[175 164 129 127 161] -> j_173
[151 128 163 187 130] -> j_946
[175 133 164 128 161] -> j_957
[133 129 178 175 163] -> j_761
both j_946 j_761: 
[163]
which: [151 128 163 187 130]
j_946
both j_761 j_946: 
[163]
which: [133 129 178 175 163]
j_761
both j_946 j_957: 
[128]
which: [175 164 129 127 161]
j_173

[132  81 113 145 162  96 123 120 128] : j_952
[167 123 128 113 137 113 126 124 121] : j_633
[128 126 108 123 167 104 149 125 138] : j_455
[160 190 136  68  86 139 113 128 149] : j_911
[ 95 124  95 179 129 136 148 140 135] : j_209
both j_911 j_209: 
[136]
which: [160 190 136  68  86 139 113 128 149]
j_911
which: [128 126 108 123 167 104 149 125 138]
j_455
both j_633 j_209: 
[124]

[128 162 114 105 117 108 128 160  66 138 134 159  87 165  92 162 129  84
  98 103 153 152  82 106 135]  j_871
[127 123 129 128 126 126 125 121 127 124 127 122 129 123 127 123 128 128
 126 124 122 124 126 126 123]  j_886
[130 130 133 135 131 126 129 130 126 130 129 128 128 135 129 136 128 129
 135 131 129 132 127 122 129]  j_942
[130 161  84 135 131 126 129 130 126 130 129 128  69 135 129 128 126 129
 135 131 129 132 127 122 129]  j_553
which: [128 162 114 105 117 108 128 160  66 138 134 159  87 165  92 162 129  84
  98 103 153 152  82 106 135]
j_871
which: [127 123 129 128 126 126 125 121 127 124 127 122 129 123 127 123 128 128
 126 124 122 124 126 126 123]
j_886
which: [130 130 133 135 131 126 129 130 126 130 129 128 128 135 129 136 128 129
 135 131 129 132 127 122 129]
j_942

[128 132 120 129 137 115 135 142 111 123 155 113] -> j_898
[131 133 121 121 128 137 143 121 105 114 117 126] -> j_593
[136 117 132 108 104 116 105 159 118 127 142 183] -> j_282
[133 141 126 150 116 113 148 135 107 101 143 118] -> j_344
[128 137 120 133 137 117 135 142 137 150 114 113] -> j_995
[123 122 116 117 124 145 130 118 129 146 105 121] -> j_402
[150 133 152 149 144 107 136 119 151  97 111 120] -> j_746
[135 131 119 150 142 123 120 143 106 130 144 159] -> j_763
[138 120 128 129 121 142 132 122 115 137 112 136] -> j_388
[109 115 102 128 116 129 144 119  99 128 138 145] -> j_188
both j_402 j_995: 
[117]
both j_188 j_593: 
[128]
both j_282 j_746: 
[136]
which: [133 141 126 150 116 113 148 135 107 101 143 118]
j_344
both j_746 j_593: 
[133]
both j_593 j_746: 
[133]
which: [109 115 102 128 116 129 144 119  99 128 138 145]
j_188

[138 107 132 149 105 143 121 112 130 127 148 138 107 121 114 134  92 119
 115 123 120 144 147 125 139 110 146 120 130 137 129 138 134 134 154 128
 131 100  96 124 119 131 126 122 141 137]  j_147
[122 135 147 134 128 120 101 120 130 135 153 123 165 140 148 163 101 134
 122 117 129 143 134 106 156 135 147 114  89 132 154 121 133 135 136 128
 133  92 114 132 108 142 178 126 134 141]  j_899
[138 114 130 159 132 131 122 123 124 128 142 117 109 121 101 140 106 110
 105 132 123 154 166 124 100 132 165 122 117 142 145 131 134 123 121 120
 137 121 109 149 111 121 133 104 151 123]  j_229
which: [122 135 147 134 128 120 101 120 130 135 153 123 165 140 148 163 101 134
 122 117 129 143 134 106 156 135 147 114  89 132 154 121 133 135 136 128
 133  92 114 132 108 142 178 126 134 141]
j_899
which: [138 107 132 149 105 143 121 112 130 127 148 138 107 121 114 134  92 119
 115 123 120 144 147 125 139 110 146 120 130 137 129 138 134 134 154 128
 131 100  96 124 119 131 126 122 141 137]
j_147

[130  94 123 153 112  92 161 143 176 113 130  92 134 126  74 135 142  93
  99 108  84 131 177 135 169 105 135]  j_742
[130  94 123 119 112  93 161 143 176 113 169  92 134 126  74 135 142  93
  99 108  84 135  91 115 152  94 143]  j_497
[130  94 123 119 112 120 161 143 176 113 130  92 134 126  74 152 142  93
  74 108  84 131 177 135 169 105  97]  j_590
which: [130  94 123 119 112  93 161 143 176 113 169  92 134 126  74 135 142  93
  99 108  84 135  91 115 152  94 143]
j_497
which: [130  94 123 153 112  92 161 143 176 113 130  92 134 126  74 135 142  93
  99 108  84 131 177 135 169 105 135]
j_742
which: [130  94 123 119 112 120 161 143 176 113 130  92 134 126  74 152 142  93
  74 108  84 131 177 135 169 105  97]
j_590

[121 126 119 126 127 126 128 128 109 127 135 133 132 124 125 138 114 126
 125 103 141 118 130 130 122] : j_975
[146 133 125 151 129 139 130 131  94 128 115 135 120 132 129 141 182 129
 129 156 143 128 130 134 120] : j_842
[130 126 124 126 127 126 128 128 109 127 130 133 132 124 125 138 114 126
 125 103 126 126 142 130 122] : j_341
[117 125 127 104 134 119 127 129 145 130 151 131 112 130 129 116 147 133
 129 143 114 130 129 109 145] : j_203
which: [130 126 124 126 127 126 128 128 109 127 130 133 132 124 125 138 114 126
 125 103 126 126 142 130 122]
j_341
which: [121 126 119 126 127 126 128 128 109 127 135 133 132 124 125 138 114 126
 125 103 141 118 130 130 122]
j_975
which: [146 133 125 151 129 139 130 131  94 128 115 135 120 132 129 141 182 129
 129 156 143 128 130 134 120]
j_842

[123 116 139 125 110 107 120 101] = j_702
[119 134 129  94 139 136 114 111] = j_495
[125 129 149 123 140 138 145 135] = j_409
[119 139 128 133 126 132 130 119] = j_612
[152 130 153 123 138  95 116 140] = j_579
[156 126  95 140  73 132 127 121] = j_369
[122 129 149 123 140 138 126 122] = j_459
[104 121 113 131 155 140 152 126] = j_538
[144 132 119 124 138 150 102 157] = j_710
[145 123  92 147 118 130 120 149] = j_56
[123 116 139 125 110 107  93  72] = j_350
both j_350 j_495: 
[139]
both j_459 j_612: 
[126]
both j_369 j_710: 
[132]
both j_612 j_459: 
[126]
both j_579 j_710: 
[138]

[181 145 130 126 149 131  87 127 125 131 107 157 124 150]  j_93
[127 143 119 104 126 124 139 133 138 131 128 112 112 128]  j_288
[141 132 125 131 130 132 118 127 126 136 125 134 121 130]  j_458
which: [127 143 119 104 126 124 139 133 138 131 128 112 112 128]
j_288
which: [141 132 125 131 130 132 118 127 126 136 125 134 121 130]
j_458
which: [181 145 130 126 149 131  87 127 125 131 107 157 124 150]
j_93

[128 104  84 107 152 153]  j_779
[123 111 111 108  76 152]  j_700
[116 157  90 179 153 151]  j_357
[115 179  89 108 157 122]  j_934
[137  89 160 137 161 156]  j_450
both j_779 j_700: 
[152]
both j_700 j_934: 
[108]
both j_700 j_779: 
[152]
which: [128 104  84 107 152 153]
j_779
both j_357 j_779: 
[153]

[113 119 144 176 142 146  91  98 131 172 136 188 145 153 165 121  97 104
 132 114 112 103 110  78 131 126 178 127 158 134 193 134 190]  j_392
[113 119 144 176 142 146  91  98 131 172 136 188 145 153 165 121  97 104
  79 114 112 103 110 133 131 126 178 120  95 114 101 114  93]  j_333
[113 119 144 176 142  80  91  98 131 172 136 188 145 153 165 121  97 104
 132 114 112 103 110 133 131 126 178 127  79 110  64 123  78]  j_732
which: [113 119 144 176 142  80  91  98 131 172 136 188 145 153 165 121  97 104
 132 114 112 103 110 133 131 126 178 127  79 110  64 123  78]
j_732
which: [113 119 144 176 142 146  91  98 131 172 136 188 145 153 165 121  97 104
 132 114 112 103 110  78 131 126 178 127 158 134 193 134 190]
j_392

[138 115 151 117 146 131 140 127 130 145 104 145 115 130] -> j_821
[130 145 113 122 121 114 107 152 129 131 147 105 131 135] -> j_510
[127 113 141 137 131 127 113  85 128 138 128 126 120 127] -> j_581
[117 126 108 131 126 134 114 142 125 139 112 141 113 118] -> j_816
[131 121 151 119 130 127 140 148 127 142 138 127 126 136] -> j_543
[136 133 142 114 152 129 133 130 133 145 144 129 123 123] -> j_506
[129 133 106 108 142 128 132 120 126 116 113 116 134 135] -> j_489
[129 120 119 125 137 131 144 108 129 101 138 159 156 134] -> j_137
[127 133 177 124 124 123 135 115 127 121 141 128 100 125] -> j_802
which: [131 121 151 119 130 127 140 148 127 142 138 127 126 136]
j_543
which: [127 113 141 137 131 127 113  85 128 138 128 126 120 127]
j_581
which: [136 133 142 114 152 129 133 130 133 145 144 129 123 123]
j_506
which: [117 126 108 131 126 134 114 142 125 139 112 141 113 118]
j_816

[124 152 149  97 145 102  84  93  94 149] -> j_974
[ 96 151 116 107  97 127  98 143 112  71] -> j_874
[104 142  95 107 143  94 121 145 148  95] -> j_10
[112 159 106 123 173  84  98 164 166 128] -> j_516
[130  95 119  99 152 132 147 138 122 139] -> j_861
[109 106 108 159  83 126 152  94 120  98] -> j_958
both j_861 j_958: 
[152]
both j_10 j_958: 
[94]
both j_861 j_10: 
[95]
both j_974 j_874: 
[97]

[ 91 117 150 125 126] : j_986
[144 126 117 126 145] : j_597
[ 78 126 144 145 125] : j_775
which: [ 91 117 150 125 126]
j_986
which: [144 126 117 126 145]
j_597
which: [ 78 126 144 145 125]
j_775

[126 129 119 130 127 129 128 129 128 113 137 130] : j_127
[128 129 107 138 127 128 128 120 129 128 124 140] : j_160
[130 129 104 138 127 128 129 127 129 159 122 140] : j_437
[116 128 180 127 127 129 128 129 129 128 133 130] : j_199
[130 127 158 120 128 132 130 128 128 106 125 135] : j_520
which: [128 129 107 138 127 128 128 120 129 128 124 140]
j_160
which: [130 127 158 120 128 132 130 128 128 106 125 135]
j_520
which: [126 129 119 130 127 129 128 129 128 113 137 130]
j_127

[114 128 141 132 131 101 136 122 121 141 140 133 132 108 127 136 120 116
 135 123 124 154 130 114 119 127 124 122 121 129 131 114 124 140 125 124
 127 133 127 133 126] -> j_722
[118 131 131 151 140 120 129 138 110 121 138 136 126 135 108 151 129 134
 123 119 131 133 141 118 134 116 148 131 125 143 146 130 116  89 123 142
 131 135 101 140 139] -> j_751
[ 99 107 141 130 129 117 149 119 122 143 142 127 125 149  96 131 134 130
 123 135 144 151 132 132 151 134 107 122 124 124 130 142 117 114 119 131
 117 119 135 129 123] -> j_706
[118 131 131 151 140 120 129 138 110 121 138 136 131 135 108 129 129 134
 123 119 131 133 141 118 134 116 148 131 125 143 146 130 116  89 123 142
 131 135 101 140 139] -> j_416
[128 116 129 116 111 124 133 134 123 139 120 129 118 124 112 118 113 124
 114 134 124 134 137 118 145 132 109 130 132 136 154 137 134 131 109 116
 129 146 129 128 144] -> j_618
[114 128 141 132 131 101 136 122 121 141 140 133 132 129 127 136 120 116
 135 123 124 154 130 114 119 127 124 122 121 130 131 109 128 126 125 156
 169 121 126 130 129] -> j_839
[136 120 133 134 129 130 126 125 114 113 112 127 134 131 119 131 115 129
 138 117 117 114 126 112 142 131 129 128  99 131 144 134 126 125 121 147
 132 118 118 118 116] -> j_616
which: [136 120 133 134 129 130 126 125 114 113 112 127 134 131 119 131 115 129
 138 117 117 114 126 112 142 131 129 128  99 131 144 134 126 125 121 147
 132 118 118 118 116]
j_616
which: [128 116 129 116 111 124 133 134 123 139 120 129 118 124 112 118 113 124
 114 134 124 134 137 118 145 132 109 130 132 136 154 137 134 131 109 116
 129 146 129 128 144]
j_618
which: [118 131 131 151 140 120 129 138 110 121 138 136 126 135 108 151 129 134
 123 119 131 133 141 118 134 116 148 131 125 143 146 130 116  89 123 142
 131 135 101 140 139]
j_751
which: [118 131 131 151 140 120 129 138 110 121 138 136 131 135 108 129 129 134
 123 119 131 133 141 118 134 116 148 131 125 143 146 130 116  89 123 142
 131 135 101 140 139]
j_416
which: [ 99 107 141 130 129 117 149 119 122 143 142 127 125 149  96 131 134 130
 123 135 144 151 132 132 151 134 107 122 124 124 130 142 117 114 119 131
 117 119 135 129 123]
j_706

[ 78 113 120 125 150] -> j_366
[156 129  90 157 160] -> j_916
[150 154 152 129 151] -> j_88
both j_88 j_916: 
[129]
both j_366 j_88: 
[150]
both j_916 j_88: 
[129]

[126 142 129 121 116 143] : j_469
[166 128 123 128 114 129] : j_200
[185 187 118 112 127 129] : j_731
[130 107 129 153 130 131] : j_70
[134 129 129 127 126  88] : j_594
[194 176 129  95 157 188] : j_819
[111 118 129 118 144 101] : j_953
[117 143 114  81 117 130] : j_768
[ 99 153  97 101 190 140] : j_808
[127 118 122 122 161 130] : j_414
[ 86  93 118 165 143 164] : j_591
[120 140 126 128 167 129] : j_811
both j_768 j_70: 
[130]
both j_591 j_953: 
[118]
both j_591 j_469: 
[143]
both j_469 j_819: 
[129]
both j_811 j_808: 
[140]
both j_819 j_594: 
[129]
both j_469 j_768: 
[143]

